Here is a tiny trained network, its code and every weight. The questions are about switching its units off for an input and a target symbol, where a switched-off unit gives its printed mean instead of its output.

import numpy as np


def w(rows, s, z=0):
    codes = np.array(rows[::2]) - 128.0
    scale = np.full(codes.shape[1], s)
    scale[-1] = z or s
    return codes * scale


def f(y):
    return np.maximum(y, 0)


def softmax(a):
    e = np.exp(a - a.max(-1, keepdims=True))
    return e / e.sum(-1, keepdims=True)


def log_softmax(a):
    a = a - a.max(-1, keepdims=True)
    return a - np.log(np.exp(a).sum(-1, keepdims=True))


def net(x, mask):
    ids = ['ΘΞαβεψ'.index(c) for c in x.split()]
    T = len(ids)
    res = E[ids] + P[:T]
    u = 0
    for l in range(2):
        q, k, v = (res @ M[l].T for M in (Q, K, V))
        z = softmax(np.where(np.tri(T) > 0, q @ k.T / 3**0.5, -1e9)) @ v
        res = res + np.where(mask[u], z, O[l][:, -1]) @ O[l][:, :-1]
        u += 1
        y = f(res @ A[l][:, :-1].T + A[l][:, -1])
        res = res + np.where(mask[u : u + 8], y, B[l][:, -1]) @ B[l][:, :-1]
        u += 8
    return log_softmax(res[-1] @ U[:, :-1].T + U[:, -1])


Q, K, V, O, A, B = {}, {}, {}, {}, {}, {}
E = w([
[125,165,17],'Θ',
[113,98,179],'Ξ',
[30,98,164],'α',
[156,132,117],'β',
[248,2,124],'ε',
[157,140,68],'ψ',
],0.018)
P = w([
[52,244,72],'0',
[48,176,211],'1',
[2,172,144],'2',
[49,213,127],'3',
[62,188,106],'4',
[78,198,80],'5',
[109,192,62],'6',
[142,189,45],'7',
[138,180,35],'8',
],0.004)
Q[0] = w([
[113,67,115],'0.h0',
[126,154,49],'0.h0',
[82,12,54],'0.h0',
],0.011)
K[0] = w([
[210,157,204],'0.h0',
[179,2,95],'0.h0',
[169,92,123],'0.h0',
],0.0082)
V[0] = w([
[239,143,244],'0.h0',
[129,131,95],'0.h0',
[163,218,162],'0.h0',
],0.011)
O[0] = w([
[179,237,109,19],'0.h0',
[146,134,129,150],'0.h0',
[3,102,150,2],'0.h0',
],0.012,0.0031)
A[0] = w([
[86,218,252,18],'0.n0',
[136,162,25,148],'0.n1',
[116,76,123,202],'0.n2',
[196,132,112,192],'0.n3',
[189,90,134,109],'0.n4',
[16,122,139,251],'0.n5',
[105,147,203,178],'0.n6',
[153,107,185,85],'0.n7',
],0.014,0.0029)
B[0] = w([
[151,144,216,145],'0.n0',
[144,170,164,213],'0.n1',
[174,65,132,197],'0.n2',
[1,179,122,210],'0.n3',
[8,94,40,176],'0.n4',
[165,129,186,253],'0.n5',
[78,97,97,164],'0.n6',
[185,95,68,149],'0.n7',
],0.0083,0.012)
Q[1] = w([
[124,141,176],'1.h0',
[8,150,85],'1.h0',
[145,162,47],'1.h0',
],0.011)
K[1] = w([
[69,255,209],'1.h0',
[110,88,23],'1.h0',
[212,187,229],'1.h0',
],0.0078)
V[1] = w([
[100,111,147],'1.h0',
[95,150,253],'1.h0',
[75,164,122],'1.h0',
],0.013)
O[1] = w([
[73,209,2,216],'1.h0',
[70,90,89,41],'1.h0',
[145,107,75,254],'1.h0',
],0.0097,0.004)
A[1] = w([
[12,98,67,5],'1.n0',
[114,211,102,200],'1.n1',
[224,99,77,98],'1.n2',
[27,109,135,53],'1.n3',
[182,159,140,142],'1.n4',
[113,132,43,2],'1.n5',
[181,194,134,44],'1.n6',
[88,27,133,55],'1.n7',
],0.011,0.0069)
B[1] = w([
[187,188,115,232],'1.n0',
[120,90,220,254],'1.n1',
[50,213,30,152],'1.n2',
[171,241,79,207],'1.n3',
[127,163,94,170],'1.n4',
[175,62,66,177],'1.n5',
[224,87,2,175],'1.n6',
[155,129,37,237],'1.n7',
],0.0068,0.0097)
U = w([
[63,204,152,126],'Θ',
[225,2,126,102],'Ξ',
[74,137,187,253],'α',
[126,118,64,43],'β',
[216,60,189,197],'ε',
[203,143,140,40],'ψ',
],0.0089,0.0077)

Each question gives the input, a string of symbols that net reads in full, and the target symbol t.
The units are the heads (3 rows each of Q, K, V and O) and the neurons (one row each of A and B). Each row of codes is followed by its name. A weight is (code - 128) times the scale printed after its matrix; where a second scale follows, it is the last column's (O, A, B and U).
mask holds one flag per unit, layer by layer, with each layer's heads first. A switched-off unit (its flag False) gives its mean, the last column of its rows in O or B, instead of its output. The means were averaged over made-up inputs and are rounded, as every weight is.
A unit's drop is (log p(t) with every unit on - log p(t) with that unit switched off) / (log p(t) with every unit on - log p(t) with every unit switched off).
The circuit of an input: a set's keep is (log p(t) with only the set's units on - log p(t) with every unit switched off) / (log p(t) with every unit on - log p(t) with every unit switched off). Starting from the 12 units with the biggest drops (on a tie, the unit counted first), units are removed one at a time, each time the one whose removal leaves the highest keep (on an exact tie, the one counted first), for as long as the keep stays at least 0.8.
circuit, biggest first: the units of the circuit, biggest drop first
k most important neurons: the k neurons with the biggest drops, biggest first
top k neurons in layer l: the k neurons of layer l with the biggest drops, biggest first
drop of u: that unit's drop, to one decimal
input Ξ Θ ψ, target Ξ: circuit, biggest first => 0.h0, 0.n3
input ψ α Ξ Ξ α α, target β: circuit, biggest first => 1.h0, 0.n1
input ψ Θ ε β β Ξ β Ξ β, target Θ: circuit, biggest first => 0.h0, 0.n2
input α ε β β α β α Θ, target ψ: circuit, biggest first => 0.h0
input β Θ β α β Θ Ξ, target Ξ: circuit, biggest first => 0.n3, 0.h0
input ψ ψ Θ β ψ Θ Ξ Θ α, target Ξ: 2 most important neurons => 0.n5, 0.n3
input ε Θ α, target ε: circuit, biggest first => 0.n5, 1.h0
input Θ Θ ψ β β α α Ξ, target β: top 2 neurons in layer 1 => 1.n7, 1.n1
input ψ β α Θ Θ β, target Ξ: 3 most important neurons => 0.n3, 0.n1, 0.n2
input α Θ Θ Θ Ξ α β ψ α, target Ξ: 2 most important neurons => 0.n3, 0.n5
input β ψ α α β, target β: circuit, biggest first => 0.h0, 1.h0
input Θ α α β β α ε α ψ, target Θ: circuit, biggest first => 0.n3, 0.h0
input Ξ Ξ Ξ α Ξ β α β, target Θ: top 4 neurons in layer 0 => 0.n3, 0.n2, 0.n7, 0.n4
input β β α ε Ξ α Θ Ξ, target Ξ: top neuron in layer 1 => 1.n3
input Ξ Ξ Ξ, target Θ: top 2 neurons in layer 0 => 0.n0, 0.n2
input Θ ψ α ψ β α α α, target β: 2 most important neurons => 1.n7, 0.n6
input β Θ α Θ α Ξ ε Ξ Θ, target ψ: 3 most important neurons => 1.n6, 0.n1, 1.n1
input ε ε α, target ψ: top 3 neurons in layer 0 => 0.n4, 0.n3, 0.n5
input Ξ β ψ, target α: top 2 neurons in layer 0 => 0.n3, 0.n1
input β β β β ψ β, target α: top 2 neurons in layer 1 => 1.n6, 1.n7
input α α β, target β: 2 most important neurons => 0.n5, 1.n1
input β α α β β Ξ Ξ ψ, target Θ: top 2 neurons in layer 1 => 1.n6, 1.n7
input β β Θ Θ α Θ β, target Ξ: 2 most important neurons => 0.n3, 0.n2
input ψ α β ε, target β: most important neuron => 0.n4
input Ξ β Ξ ψ Ξ Θ α α ε, target β: drop of 1.n5 => 0.1
input ε Θ ε ψ α, target ε: drop of 1.n6 => 0.0
input α β Θ β Θ α β β Θ, target α: drop of 1.n2 => 0.0
input Θ α Ξ Ξ β α α ε β, target α: drop of 1.n3 => 0.1
input α α β α β α α Ξ, target β: top neuron in layer 0 => 0.n5
